[[133 126 131 132 137 116]
 [142 130 123 125 137 133]
 [122 140 125 140 128 104]
 [142 130 123 125 138 134]]
->
[[116 133 126 131 132 137]
 [133 142 130 123 125 137]
 [104 122 140 125 140 128]
 [134 142 130 123 125 138]]

[[150 135 143 137]
 [143 111 148 146]
 [135 110 125 123]]
->
[[137 150 135 143]
 [146 143 111 148]
 [123 135 110 125]]

[[130 123 126 124 123 129 126 132 128 130 131 127 123 130]
 [146 113 139 112 116 137 145 145 144 133 138 146 117 140]
 [111 142 126 150 150 121 121 110 116 123 116 112 144 121]
 [108 145 116 145 140 118 109 110 110 123 117 107 139 116]]
->
[[130 130 123 126 124 123 129 126 132 128 130 131 127 123]
 [140 146 113 139 112 116 137 145 145 144 133 138 146 117]
 [121 111 142 126 150 150 121 121 110 116 123 116 112 144]
 [116 108 145 116 145 140 118 109 110 110 123 117 107 139]]

[[129 116 114 126 122 137 122 134 136 146]
 [112 139 123 128 112 122 106 120 134 120]
 [142 121 124 136 120 149 116 132 127 144]
 [116 141 126 137 108 132 102 116 124 122]
 [116 148 130 132 109 132 110 134 136 117]
 [125 117 112 133 116 144 119 131 127 149]
 [130 115 114 125 123 135 121 132 136 146]
 [120 136 124 144 106 144 104 119 117 131]
 [133 122 120 141 114 150 111 124 119 144]]
->
[[146 129 116 114 126 122 137 122 134 136]
 [120 112 139 123 128 112 122 106 120 134]
 [144 142 121 124 136 120 149 116 132 127]
 [122 116 141 126 137 108 132 102 116 124]
 [117 116 148 130 132 109 132 110 134 136]
 [149 125 117 112 133 116 144 119 131 127]
 [146 130 115 114 125 123 135 121 132 136]
 [131 120 136 124 144 106 144 104 119 117]
 [144 133 122 120 141 114 150 111 124 119]]

[[116 121 103]
 [144 116 131]
 [143 103 128]
 [139 120 151]]
->
[[103 116 121]
 [131 144 116]
 [128 143 103]
 [151 139 120]]

[[118 125 121 132 120 133 112 139 135 149 139 127 128 145 137]
 [129 134 139 140 108 134 108 154 125 153 128 104 124 146 116]
 [136 112 104 121 134 130 122 114 145 110 125 129 129 120 130]
 [116 125 134 126 124 116 127 119 114 125 122 124 122 126 127]
 [122 117 113 130 115 122 122 143 131 133 128 119 128 130 130]
 [128 128 128 129 132 138 132 126 129 123 132 130 126 128 123]]
->
[[137 118 125 121 132 120 133 112 139 135 149 139 127 128 145]
 [116 129 134 139 140 108 134 108 154 125 153 128 104 124 146]
 [130 136 112 104 121 134 130 122 114 145 110 125 129 129 120]
 [127 116 125 134 126 124 116 127 119 114 125 122 124 122 126]
 [130 122 117 113 130 115 122 122 143 131 133 128 119 128 130]
 [123 128 128 128 129 132 138 132 126 129 123 132 130 126 128]]

[[151 125 114 132 131 151 136 147 125 119 124]
 [103 132 126 131 127 100 122 108 123 126 135]
 [122 127 116 152 140 119 149 125 130 121 126]
 [127 128 125 151 139 126 151 129 128 126 117]
 [113 131 131 112 118 111 106 114 121 127 137]]
->
[[124 151 125 114 132 131 151 136 147 125 119]
 [135 103 132 126 131 127 100 122 108 123 126]
 [126 122 127 116 152 140 119 149 125 130 121]
 [117 127 128 125 151 139 126 151 129 128 126]
 [137 113 131 131 112 118 111 106 114 121 127]]

[[117 128 120 125 134 131 109 129 120 129 119]
 [114 118 135 113 139 145 131 110 109 126 128]
 [125 133 135 121 122 126 119 123 128 133 107]
 [110 125 135 118 143 144 138 123 120 133 143]
 [117 126 118 117 144 140 101 123  99 126 139]
 [151 146 132 143 128 112 142 144 147 134 116]
 [118 123 119 122 141 141 103 120 112 114 141]]
->
[[119 117 128 120 125 134 131 109 129 120 129]
 [128 114 118 135 113 139 145 131 110 109 126]
 [107 125 133 135 121 122 126 119 123 128 133]
 [143 110 125 135 118 143 144 138 123 120 133]
 [139 117 126 118 117 144 140 101 123  99 126]
 [116 151 146 132 143 128 112 142 144 147 134]
 [141 118 123 119 122 141 141 103 120 112 114]]

[[131 139 137]
 [111 138 126]
 [122 127 127]
 [144 138 148]
 [112 119 103]
 [119 115 111]
 [118 138 134]
 [156 139 157]
 [127 146 140]
 [137 129 141]]
->
[[137 131 139]
 [126 111 138]
 [127 122 127]
 [148 144 138]
 [103 112 119]
 [111 119 115]
 [134 118 138]
 [157 156 139]
 [140 127 146]
 [141 137 129]]
